(in the rows, 128 means zero)
Here are made-up nodes, facts about them, and rows of numbers that follow some of those facts. Name the node behind each unnamed row.

How the nodes are related:
bafi | ζ trogreplo | ξ a | Δ h
bolo | ζ dustem | ξ g | Δ h
bopon | ξ f | Δ i | π flifle
brogror | ξ b | Δ i
brubrin | ξ f | Δ h | π flifle
busum | ξ c | Δ h
degruk | ξ f | Δ h | π nafo,skiflebu
demun | ξ f | Δ h
digrapon | ξ a | Δ i
dokas | ξ c | ω tadron,vegrekla | Δ h
doplum | ξ e | Δ i
drabrik | ζ skugrik | ξ c | Δ h | π pleklepon
dregran | ξ a | Δ h
dretrik | ξ g | Δ h | π flifle
drituk | ξ b | Δ h
drufa | ξ e | ω tupim,pluku | Δ h | π tralal,flifle
dustem | ξ g | Δ h
fegras | ξ g | Δ i
fisur | ξ a | Δ h | π mufloko,klozim
flanas | ξ c | Δ h
flatim | ξ f | ω zurok,bolo | Δ h | π flifle,kikles
flifle | ξ d | ω doplum,fuplodak,plumuk,skugrik | Δ h
flodul | ξ b | Δ h
flotur | ξ f | Δ h
flutal | ζ klaror | ξ e | ω vitrur,flanas,klaror,klozim,skufon,stubo,zuskenok | Δ h | π flifle
flutrur | ξ d | Δ h
fubrak | ξ f | Δ h | π todrus,kudragun,flifle
fuplir | ξ g | Δ i
fuplodak | ξ e | Δ i
fupum | ξ g | Δ h
fuvul | π pluku
gerin | ζ griguvil | ξ d | ω stepun,flotur,pluku,brogror,regur,sagrefil,skiflebu,libores,grogretres | Δ i
gifes | ζ skufon | ξ a | Δ h
giskegom | ζ rutruk | ξ a | Δ i
gragre | ζ tralal | ξ d | ω tristu,meskir | Δ h
griguvil | ξ b | Δ h
gritun | ξ c | Δ h | π flatim,flifle,lizek
grogretres | ζ kofus | ξ b | Δ h
grustustik | ξ f | ω buda,fegras,vegrekla | Δ h
gudruk | ξ c | ω kletrin,gule,sagrefil | Δ i | π flifle
gule | ξ a | Δ h | π dretrik
gupim | ζ vitrur | ξ a | Δ h
gustas | ξ a | ω doplum,rubrem | Δ i
kefeber | ξ b | ω daskozer,tropi,stepun,dusti,grogretres | Δ h
kegrater | π dretrik
kikles | ζ kofus | ξ c | Δ h
klatri | ξ c | Δ i
kletrin | ξ f | Δ i
kletu | ξ a | ω rutruk,vimimo,dretrik,pluku,gritun | Δ h
klozim | ξ c | Δ h | π flifle
kluklun | ξ a | Δ h
kobropin | ξ e | Δ h | π kikles
kofus | ξ c | Δ h | π kudragun,lizek
kudragun | ξ e | ω tristu,pata,sulil | Δ i | π flifle
lapo | ξ d | Δ h
leklu | ξ f | Δ h
libores | ξ d | Δ h
lidi | ξ d | ω brutrogam,digrapon | Δ i | π trogreplo
liplik | ξ g | ω nistu,klozim,sagrefil | Δ i | π fuplir
lizek | ξ a | Δ h | π flifle
meskir | ξ b | Δ h | π kikles
mibu | ω fegras
miditus | ξ f | ω trasku | Δ h
morus | ξ g | Δ i | π kluklun,flifle,lizek
mufloko | ξ f | Δ h
nafo | ξ d | ω vidu | Δ h | π drabrik
nistu | ξ d | Δ h
numisker | π kegrater,drufa
nutrun | ξ f | Δ h
pata | ζ segun | ξ b | Δ i
pepir | ξ c | Δ h | π dretrik,lapo
pesi | ξ d | ω tropi,klatri,soflun,demun | Δ h
plabel | ξ b | ω nutrun | Δ h
pleklepon | ξ a | ω fuvul,subrom,stegik | Δ i
plitris | ω kluklun,fuplir,dretrik,brubrin,stepun,truvu,pluku,fubrak,trogreplo,dustem,klatri,tokam | π kefeber,kobropin
plitun | π flifle,kobropin
pluflim | ζ tropi | ξ c | ω rutruk,stotek,demun | Δ h
pluku | ξ a | Δ h | π rutruk,flifle
plumuk | ζ numisker | ξ d | Δ h
posta | ξ e | ω pata,plumuk,gritun | Δ i
poti | ξ c | ω fegras,meskir,giskegom | Δ i
regur | ζ griguvil | ξ g | Δ i
renun | ξ d | ω gifes,brogror,zafle | Δ i
rirom | ξ d | Δ h | π drabrik,kobropin
roduski | ξ e | Δ h
rubrem | ξ b | Δ h
ruklek | π fisur
rutruk | ξ d | Δ h | π pleklepon,klozim
ruve | ζ bopon | ξ c | Δ h
sagrefil | ξ a | Δ h
sasim | ξ b | ω gule | Δ h
segun | ω bopon
skedrerel | ξ b | Δ h
skegrer | ξ e | Δ h
skiflebu | ξ c | Δ i
skilor | ξ e | ω flanas,leklu,stubo | Δ h
skonus | ξ d | Δ h
skufon | ξ b | Δ i
skugrik | ξ g | Δ i | π flifle
soflun | ξ b | Δ h
sogutre | ξ e | ω pluku,vidu | Δ h | π pleklepon,dretrik
soklos | ξ a | ω ruklek,fuplodak,brogror,griguvil,giskegom | Δ h
stegik | ξ e | Δ h
stepun | ζ vitrur | ξ f | Δ i
stotek | ξ f | Δ i
stubesker | ξ a | ω kluklun,kikles,pepir | Δ h
subrom | ξ d | Δ h | π zugrus
sulil | ξ e | Δ h
tadron | ξ c | Δ h
todrus | ξ g | ω skedrerel | Δ h | π kluklun
tokam | ζ daskozer | ξ a | Δ h
tralal | ξ e | ω daskozer,drabrik,fupum | Δ h | π dretrik,lizek
trapom | ξ c | ω kluklun,vitrur,tadron | Δ i
trasku | ξ b | Δ h
tristu | ξ g | Δ h | π flifle
tropi | π fuvul,gudruk,sagrefil
truvu | ξ b | Δ h | π kluklun
tupim | ζ tropi | ξ b | Δ h
vidu | ζ daskozer | ξ c | Δ h
vimimo | ξ f | Δ h
vofon | ω ruklek,rirom,giskegom | π pleklepon
vogem | ξ d | Δ h
zegro | ξ f | Δ h
zugrus | ζ kebobros | ξ a | ω stepun,kebobros,vegrekla | Δ i | π pleklepon
zurok | ξ f | Δ h | π roduski

Some nodes and their rows:
[117 137 125 106 150 108 117 142 124 129 106 131 197 172 128 114 112 105
 113 116 122  94 163  93  74 168  93 153 174 104 166 135 128]: gustas
[127 134 129  95 142 118 115 142 134 124 101 126 189 142  89 120 120 106
 132  99 110  97 144  95  72 168  80 148 138 120 163 138 126]: trapom
[132 121 130  91 136 123 129 155 127 144  69 116 176 129  89 106 114 122
 129 108 112  86 152  96  54 163  89 126 125 124 162 130 124]: dokas
[122 112 126 118 154 101 117 143 135 131  98 144 177 172 125 129 121  96
 106 119 132  97 162  94  73 183  84 153 164 130 171 151 133]: kudragun
[121 112 106 120 178 115 129 169 155 157 104 153 210 154 106 136  86  95
 111 123 103  99 126 133  79 161 101 161 166 149 136 146 126]: bopon
[111 115  93 110 177 104 115 159 140 165 106 145 208 141  90 136 110 112
 121 120 109  93 127 121  91 167  96 155 178 136 139 147 117]: kletrin
[118 124  99 118 175 102 123 168 139 179 105 140 202 139 117 114  98 123
 109 127 111  84 139 125  82 167 111 144 173 119 127 134 108]: drituk
[113 119 104 111 178 104 124 162 141 173 112 139 195 132  99 131 110 119
 113 126 116  86 130 124  81 170  98 147 164 136 128 138 111]: demun
[115 123 100 114 173 102 124 165 138 180 110 142 200 136 118 115  99 122
 109 128 109  84 140 125  82 166 113 143 176 118 127 133 105]: flodul
[136 149 107 135 178  80 146 172 149 159 114 154 175 136 112 113  81 135
 129 131  96  73 146 125  82 185 119 115 143 102 117 125 134]: pluku
[119 126 108 129 166  95 125 168 148 180 107 149 204 144 125 117  88 121
 105 116 110  87 146 117  83 176 119 140 169 115 127 135 110]: fisur
[114 120 105 113 179 103 126 157 144 175 105 137 201 132  98 133 109 117
 117 126 115  89 131 127  75 169 100 145 165 139 122 139 106]: zurok
[150 151  57  82 191 101 171 152 166 184  51 158 198 148 131 149  83 135
 140  91 130  72 133  96  50 123  95 177 149 125 124 142 138]: tropi
[122 125 125 142 196 124 164 122 165 154 113 127 212 136  69 123  92 153
 150 136 127  67 141 142  97 185 116 103 117  85 130 192  91]: vidu
[150 149  61  90 192  70 161 127 168 187  49 151 183 130 117 142  97 148
 144  92 141  81 144  93  67 122 114 177 153  97 124 162 136]: plitun
[112 117  98 115 174  90 125 167 143 177 106 144 200 141 116 136 112 119
 107 128 120  77 141 128  84 177  99 140 169 128 130 136 107]: skegrer
[117 123 108 108 168 105 122 165 153 176 106 139 207 127  98 136 105 119
 115 104 106  80 133 126  86 174  97 146 151 129 125 137 102]: vogem
[112 115  99 128 171  72 117 152 134 183 105 128 194 130 102 133 121 127
 116 119 123  82 147 122  92 186 108 138 174 111 130 142 108]: bolo

Which node is each row?
No name comes twice in this set of rows, the named rows included.
[115 139 129 111 157 116 113 125 152 124 110 131 187 152 114 143 120  93
 112  91 115 124 148  90  77 182  80 165 147 140 165 161 132] -> gudruk
[120 118 129 106 138  99 116 130 121 155  78 101 175 133 102 118 132 119
 122 103 131  97 165  92  67 181  92 137 141 110 164 140 116] -> gragre
[115 121  93 105 175 117 122 176 147 162 109 152 217 161 117 122  85 107
 112 133 104  82 129 121  85 147 101 156 178 131 140 135 116] -> skufon
[140 156 127 122 171  73 161 155 126 119 112 154 157 145  95 127 102 135
 139 150 116  68 155  96  54 187 101 110 121 111 137 123 136] -> sogutre
[113 126 110 120 165  85 115 145 145 180 107 118 201 124  92 138 121 125
 119  99 115  92 141 119  92 187 100 143 160 115 129 144  98] -> plumuk
[122 112 102 126 175 107 127 174 157 160 103 155 213 168 122 141  88  93
 107 124 106  91 139 129  80 166 100 157 170 145 137 142 127] -> skugrik
[136  97 129  91 128 122 118 163 113 146  45 117 195 144  76 100 112 106
 133 105 115  93 158  97  61 148  90 134 134 119 172 141 125] -> poti
[112 127 129 103 159  99 124 138 126 136 107 120 179 161 130 135 129 109
 101 127 143  87 160  94  60 177  82 151 162 130 162 136 122] -> skilor
[118 123 111 105 166 111 112 172 152 166 109 151 211 127  73 135  96 123
 123  97 102  86 126 108  95 166 108 149 149 128 133 144 110] -> skiflebu
[112 114  96 110 175 103 118 162 141 167 105 145 204 138  85 131 104 113
 124 122 110  87 128 126  91 167  99 150 174 132 136 143 120] -> stotek
[118 125 127  97 160 112 127 139 122 137 105 121 171 143 111 125 125 112
 115 128 133  95 148  93  61 171  84 147 152 137 159 136 127] -> miditus
[135 151 126 103 157  99 134 161 132 123 111 148 161 133  83 128 107 136
 132 120 117  71 145  93  62 178 103 118 120 116 146 125 133] -> nafo
[148 151  60  86 192  89 171 141 167 188  52 153 195 140 127 145  89 143
 144  89 133  76 138  95  58 123 103 174 152 113 124 155 134] -> numisker
[121 132  94 127 175  76 122 159 131 181 110 136 183 125 101 111 109 135
 121 125 107  83 142 123  89 184 116 130 174 102 122 130 122] -> tupim

The same nodes again, as new rows of numbers:
Some rows with their names:
[157 103 165 122 173 106 141 146 157 131 119 127 124 117 121 157 130 112
 102 109  96 140 127 162 139 116 133 139 154  92 148 105 108 115 114 155
  97 115 103 144 131]: vofon
[127 146 129 124 122 142 141 132 120 120 139 120 127 125 129 127 110 119
 131 146 104  80 128 128 131 112 118 136 129 114 124 124 105 122 142 139
 143 131 126 107 128]: gustas
[119 153 131 119 124 124 127 113 131 133 132 125 129 159 152 132 124 127
 122 116 130 133 128 139 111 140 127 134 108 115 139 121 113 121 126 140
 112 132 120 135 128]: tristu
[128 145 134 118 133 117 129 118 121 121 121 122 135 115 111 129 112 148
 137 151 126 148 124 131 157 120 133 131 135 116 145 130 109 121 133 121
 129 134 102 113 119]: drufa
[119 160 131 127 127 128 132 114 121 121 148 114 127 157 158 120 123 122
 122 117 124 111 127 144 109 138 115 125 106 121 114 125 118 124 139 138
 119 131 131 109 139]: fegras
[129 133 112 133 144 114 122 124 133 109 116 125 132 130 125 136 113 131
 127 149 126 147 125 146 144 129 129 132 131 117 120 127 116 122 133  96
 141 133 109 104 121]: nafo
[130 141 123 130 131 127 127 123 129 121 113 124 132 129 130 136 117 120
 127 148 117 127 130 135 134 124 134 135 126 118 137 126 106 125 122 108
 151 131 114 125 126]: miditus
[125 114 130 138 127 125 121 113 123 123 116 122 138 149 166 130 127 126
 111 142 135 146 130 141 118 147 142 113 120 133 120 129 115 133 121  93
 170 130 119 142 141]: klozim
[128 161 127 126 134 126 135 128 124 119 146 112 123 117 120 119 106 119
 149 150 106 111 121 140 142 113 122 138 129 113 134 131 106 119 145 151
 141 132 123  94 133]: posta
[117 126 140 137 108 122 133 108 105 104 152 138 140 163 133  98 108 130
 146 121 101 124 127 156 138 130 110 123 109 138 147 119 136 115 135 143
  95 124 114  84 128]: regur
[122 164 121 127 135 132 131 120 115 136 150 118 122 155 143 117 119 118
 142 124 133 105 124 132 109 127 123 131 112 110 114 130 116 125 143 145
  96 128 130 109 139]: skugrik
[132 141 123 127 132 128 129 124 129 119 115 127 133 130 132 136 116 127
 139 148 116 124 130 133 133 123 133 134 122 116 134 123 104 126 118 105
 138 131 115 125 128]: plabel
[123 157 124 125 127 123 124 114 134 125 125 127 128 166 151 136 124 120
 121 118 129 126 130 138 106 138 122 137  98 117 123 116 115 122 122 123
 106 130 124 137 132]: meskir
[117 121 126 132 131 120 119 113 122 126 116 123 136 147 145 126 125 134
 107 140 145 148 128 138 128 135 132 124 124 128 120 130 119 126 132 113
 136 132 109 135 134]: pepir
[113 132 107 138 154 114 128 119 117 105 138 117 131 144 137 121 110 141
 102 131 131 127 124 157 132 142 112 118 121 120  74 127 131 121 153  99
 133 134 121  80 130]: skiflebu
[125 137 131 124 126 135 132 122 125 126 121 129 135 134 140 137 116 140
 116 133 120 107 130 128 126 136 131 129 122 117 133 124 110 125 123 117
 129 133 119 132 123]: dregran
[120 143 130 119 125 121 126 111 121 125 126 124 134 148 142 130 122 142
 121 130 133 140 128 140 125 138 129 125 118 120 130 121 116 126 127 116
 120 133 114 130 122]: fupum
[109 140 136 111 130 118 130 101 107 129 123 128 145 162 132 121 122 169
  95 118 157 133 127 133 122 145 119 114 111 123 110 117 128 123 126 121
  82 132 105 123 116]: pluku

Which node is each row?
No name comes twice in this set of rows, the named rows included.
[129 115 146 131 116 140 127 132 130 109 119 117 137  83 141 144 117 124
 149 176 100 144 131 139 156 121 146 126 145 134 186 135  96 133 128 102
 201 134 109 146 138] -> flutal
[126 141 140 121 113 125 127 115 132 116 124 120 135 139 154 139 123 134
 116 129 118 133 130 144 124 142 123 126 108 127 146 120 114 123 126 125
 147 135 115 138 123] -> bolo
[149  74 172 134 181 114 136 129 129 134 118 129 132 118 162 153 145 115
 102 107 133 159 131 171 122 143 156 104 151 106 137 112 120 137  98 103
 109 108 107 167 143] -> klaror
[123 124 131 136 127 132 122 115 122 121 116 124 137 139 164 137 128 124
 128 144 131 143 132 142 121 143 140 119 117 130 133 127 113 134 119  90
 150 129 117 148 139] -> leklu
[159  99 170 123 176 108 142 135 149 129 121 126 126 118 128 154 134 109
  93 105 102 142 128 165 133 124 136 130 149  97 140 103 111 119 107 145
 106 114 101 140 122] -> mibu
[123 131 136 119 122 128 129 103 114 125 123 125 143 152 148 128 124 154
 105 125 137 124 129 135 118 148 130 113 116 125 108 117 118 129 118 104
 125 132 114 134 114] -> sagrefil
[124 135 128 114 129 129 137 126 115 123 113 131 141 110  97 131 108 156
 124 152 119 116 126 118 158 111 126 134 141 113 128 124 105 120 130 123
 117 135 100 111 112] -> kletu
[123 147 136 116 110 125 132 115 131 120 123 128 138 149 142 138 122 145
 100 122 113 119 132 135 119 138 115 130 108 124 134 112 112 118 126 129
 128 137 114 134 114] -> gifes
[134 136 113 138 129 126 121 110 118 135 136 159 133 194 137 108 107 123
 164 113 125 120 127 143 113 130 145 139 111 107 127 124 124 120 102 128
  57 116 128 108 113] -> griguvil
[153 116 171 116 169  97 137 120 152 140 123 128 128 154 143 146 141 113
  77  82 115 145 129 168 112 138 131 127 125  99 128  97 118 116 106 164
  81 114 105 142 125] -> ruklek
[119 134 121 133 134 123 121 115 133 120 123 123 129 148 155 136 123 117
 121 134 130 148 131 145 121 141 130 132 115 120 132 124 115 124 129 116
 129 130 117 132 139] -> subrom
[121 162 134 106 132 130 136 123 134 126 111  98 130 110 143 155 130 147
  86 145 128 111 132 122 122 133 117 126 118 116 112 119  95 129 139 113
 173 145 113 148 125] -> gupim

The same nodes again, as new rows of numbers:
Named rows:
[144 135 147 175 192 108 164  83 126 108 123 150 164 165 149]: sagrefil
[134 143 184 172 141 114 150  75 121 143 137 155 100 140 147]: pleklepon
[199 112 146 142 177  96 123  75 107  95 120 152 162 187 121]: griguvil
[125 139 142 151 156 100 178  80 111 114 130 136 151 177 123]: kefeber
[171 121 148 179 187 102 188  63 136  98 123 147 146 172 155]: drabrik
[146 136 151 167 199  90 164  76 124  90 120 150 163 159 150]: pepir
[125 143 171 171 123 110 130  77 119 114 119 165 123 143 157]: skiflebu
[135 132 156 166 169 101 170  87 122  99 125 139 158 169 134]: lapo
[124 150 157 143 166 107 178  92 128 117 132 131 143 173 129]: flifle
[139 138 149 167 176 105 172  81 122 106 125 142 157 170 137]: degruk
[115 140 184 153 106 103 132  73 116 105 113 161 129 149 149]: fegras
[105 158 182 153  98 110 144  81 110 113 128 149 117 153 139]: liplik
[101 155 179 118 174 119 187  93 120  99 159 142 147 182 114]: todrus
[149 129 158 165 177 102 151  80 124  97 112 151 173 171 129]: dustem
[112 154 184 132 107 103 138  78 120 112 119 155 113 152 146]: morus
[114 128 175 139 114 111 138  64 115 106 110 159 136 149 143]: buda
[117 142 177 117 117 115 149  66 121 116 115 153 120 154 140]: plitun
[ 99 149 175 141 103 121 152  71 108 114 125 145 130 154 133]: mibu

Name these rows:
No name comes twice in this set of rows, the named rows included.
[116 125 164 110 183  99 173  79 124 102 144 158 148 178 118] -> skedrerel
[157 110 143 112 165  80 157  63 109  92 128 141 158 190 151] -> grogretres
[150 124 148 173 186  92 164  74 125 109 111 146 164 164 148] -> zurok
[136 140 159 119 189  79 166  72 130  90 112 146 154 167 146] -> dretrik
[ 90 149 172 201 124 125 149  74 137 125  86 175 143 120 111] -> vitrur
[111 144 170 164 121 105 143  76 119 117 124 160 121 144 171] -> giskegom
[108 129 166 129  98  89 145  63 113 112 117 159 115 150 155] -> pata
[168 116 117 198 159  64 161  61 106 137  79 126 168 161 155] -> trasku
[122 113 188 112 142  94 140  55 122 128 110 163 128 141 147] -> fuvul
[137 126 162 156 172  96 164  77 123  96 114 148 169 172 140] -> fupum
[106 175 179 128 110 116 146  81 118 131 128 149 107 156 146] -> kudragun
[123 148 197 103 148 110 129  83 132 136 136 173  95 145 131] -> bopon
[ 96 150 198 117 130 128 146  80 112 127 144 155 118 151 109] -> segun

